Below are the code and all the weights of a small trained network. Each question names an input and a class and asks about switching units off, where a switched-off unit gives its printed mean instead of its output.

import numpy as np


def w(rows, s, z=0):
    codes = np.array(rows[::2]) - 128.0
    scale = np.full(codes.shape[1], s)
    scale[-1] = z or s
    return codes * scale


def norm(h):
    return h / np.sqrt((h * h).mean(-1, keepdims=True) + 1e-5)


def f(y):
    return np.maximum(y, 0)


def log_softmax(a):
    a = a - a.max(-1, keepdims=True)
    return a - np.log(np.exp(a).sum(-1, keepdims=True))


def net(x, mask):
    res = np.array(x, float).reshape(1, 7) / 4 @ E
    u = 0
    for l in range(3):
        y = f(norm(res) @ A[l][:, :-1].T + A[l][:, -1])
        res = res + np.where(mask[u : u + 5], y, B[l][:, -1]) @ B[l][:, :-1]
        u += 5
    return log_softmax(norm(res)[-1] @ U[:, :-1].T + U[:, -1])


A, B = {}, {}
E = w([
[132,79,126,140,178,168,81,181,162,109,120,112],'x0',
[127,137,125,119,119,119,131,144,164,123,126,116],'x1',
[93,91,167,48,150,62,86,185,78,128,151,118],'x2',
[103,107,111,165,144,107,137,118,134,124,183,102],'x3',
[116,231,152,148,95,185,71,176,105,141,189,91],'x4',
[69,140,196,136,178,167,145,95,186,137,122,154],'x5',
[156,121,163,147,70,118,96,113,157,8,178,206],'x6',
],0.019)
A[0] = w([
[40,110,125,197,173,64,158,83,139,112,253,69,34],'0.n1',
[153,196,199,33,113,164,101,125,120,118,2,170,43],'0.n2',
[92,214,157,72,93,57,203,58,109,150,164,152,20],'0.n3',
[47,123,171,25,138,92,113,140,91,121,155,134,2],'0.n4',
[12,159,228,114,173,141,156,104,192,152,136,163,2],'0.n5',
],0.018,0.013)
B[0] = w([
[135,94,92,90,94,185,173,199,163,207,180,212,232],'0.n1',
[117,71,78,112,103,175,181,184,153,199,220,189,236],'0.n2',
[33,99,122,195,59,147,50,165,89,95,34,103,244],'0.n3',
[233,138,211,247,208,20,98,152,182,177,121,136,224],'0.n4',
[221,119,88,47,136,175,92,16,19,79,107,113,254],'0.n5',
],0.015,0.0081)
A[1] = w([
[106,82,141,107,216,194,67,167,170,90,130,114,27],'1.n1',
[60,64,149,68,168,44,213,73,152,91,77,182,57],'1.n2',
[70,251,206,80,141,150,90,130,110,136,208,125,36],'1.n3',
[27,174,150,76,217,110,164,140,108,123,108,116,58],'1.n4',
[96,139,227,90,91,112,136,108,151,23,184,204,2],'1.n5',
],0.025,0.0062)
B[1] = w([
[32,83,172,171,38,89,150,125,37,102,42,162,223],'1.n1',
[148,171,188,147,67,244,30,168,150,168,191,26,254],'1.n2',
[170,103,192,124,97,206,78,134,189,142,170,20,209],'1.n3',
[114,138,106,131,242,85,104,151,150,118,161,151,147],'1.n4',
[51,183,5,104,245,74,60,103,128,170,113,159,238],'1.n5',
],0.012,0.011)
A[2] = w([
[30,187,180,44,207,129,232,117,109,234,87,29,2],'2.n1',
[148,134,93,124,100,71,129,190,90,110,170,103,99],'2.n2',
[54,203,185,57,173,128,233,90,187,170,95,44,65],'2.n3',
[116,244,135,239,139,212,254,26,224,107,83,152,109],'2.n4',
[186,155,59,41,73,52,174,160,72,56,145,43,61],'2.n5',
],0.021,0.0045)
B[2] = w([
[67,183,55,124,185,100,113,119,179,94,134,180,222],'2.n1',
[158,136,134,72,129,126,240,83,135,108,86,126,221],'2.n2',
[96,144,116,100,147,143,144,96,110,142,115,136,152],'2.n3',
[186,75,194,119,152,7,110,177,116,127,144,135,254],'2.n4',
[148,95,172,89,160,163,78,56,105,81,154,168,179],'2.n5',
],0.016,0.0091)
U = w([
[200,110,204,151,182,10,109,149,152,130,136,126,144],'0',
[74,188,27,126,197,117,84,95,163,127,129,164,254],'1',
[155,146,167,153,74,236,93,127,182,150,156,52,125],'2',
[197,99,124,47,138,159,122,35,65,73,116,147,86],'3',
[139,54,65,99,83,157,193,188,159,187,179,225,60],'4',
[48,102,133,197,46,97,122,133,72,72,33,140,74],'5',
],0.013,0.0023)

Each question gives the input, the list of numbers given to net, and the class t.
The units are the neurons (one row each of A and B). Each row of codes is followed by its name. A weight is (code - 128) times the scale printed after its matrix; where a second scale follows, it is the last column's (A, B and U).
mask holds one flag per neuron, layer by layer. A switched-off neuron (its flag False) gives its mean, the last column of its row in B, instead of its output. The means were averaged over made-up inputs and are rounded, as every weight is.
A unit's drop is (log p(t) with every unit on - log p(t) with that unit switched off) / (log p(t) with every unit on - log p(t) with every unit switched off).
The circuit of an input: a set's keep is (log p(t) with only the set's units on - log p(t) with every unit switched off) / (log p(t) with every unit on - log p(t) with every unit switched off). Starting from the 12 units with the biggest drops (on a tie, the unit counted first), units are removed one at a time, each time the one whose removal leaves the highest keep (on an exact tie, the one counted first), for as long as the keep stays at least 0.8.
units of the circuit, in order: the units of the circuit, biggest drop first
top k neurons: the k neurons with the biggest drops, biggest first
top k neurons in layer l: the k neurons of layer l with the biggest drops, biggest first
input [8,-8,0,-6,-2,-2,-6], class 5: units of the circuit, in order -> 1.n1
input [-7,4,-7,-4,2,-5,0], class 0: top 2 neurons -> 2.n4; 1.n1
input [-1,-2,-4,-6,7,-8,-6], class 3: units of the circuit, in order -> 1.n2; 2.n5
input [-6,-6,-5,1,-5,-6,8], class 1: units of the circuit, in order -> 1.n5; 0.n5
input [6,7,0,8,1,6,8], class 1: top 2 neurons -> 1.n5; 0.n2
input [-7,0,-7,-6,7,-5,7], class 0: top 2 neurons in layer 1 -> 1.n2; 1.n1
input [-1,-2,8,2,6,5,-6], class 0: top 2 neurons in layer 1 -> 1.n2; 1.n5
input [-6,4,7,-1,-8,0,-5], class 2: top 3 neurons -> 1.n2; 2.n4; 1.n5
input [7,-6,6,-4,-3,-7,-7], class 1: top 3 neurons -> 0.n5; 2.n1; 0.n3
input [-7,4,4,-3,-6,-2,-4], class 5: top 2 neurons -> 0.n3; 1.n3
input [4,-6,-2,-2,-1,2,4], class 1: top 2 neurons -> 1.n5; 0.n3
input [-2,4,-7,-2,7,-3,2], class 0: top 2 neurons -> 2.n4; 1.n2
input [8,-3,-8,-8,-2,-5,6], class 0: top 3 neurons in layer 0 -> 0.n3; 0.n5; 0.n1
input [4,-7,4,-3,-3,3,-5], class 1: units of the circuit, in order -> 2.n1
input [-4,0,-6,0,-5,0,-2], class 0: top 4 neurons -> 2.n4; 1.n3; 0.n3; 1.n1
input [8,0,0,8,-8,0,-5], class 2: top 2 neurons in layer 1 -> 1.n2; 1.n5
input [-8,-7,-3,8,6,5,4], class 4: top 3 neurons -> 0.n1; 1.n2; 1.n1
input [0,-1,-7,7,-3,7,1], class 0: top 2 neurons -> 2.n4; 0.n2
input [-2,8,-7,-6,4,6,-4], class 0: top 2 neurons -> 2.n4; 0.n1
input [-8,-3,3,-7,7,4,1], class 5: top 2 neurons -> 0.n3; 1.n2
input [8,0,2,1,-7,-2,-7], class 5: top 2 neurons -> 1.n1; 1.n5
input [4,-6,0,-3,2,7,5], class 3: units of the circuit, in order -> 0.n5
input [-6,7,1,-5,7,-8,8], class 1: top 2 neurons in layer 1 -> 1.n5; 1.n1
input [4,4,8,-8,7,-3,-7], class 0: top 2 neurons in layer 1 -> 1.n5; 1.n2
input [6,7,-4,-8,2,-2,8], class 1: top 2 neurons in layer 0 -> 0.n1; 0.n3
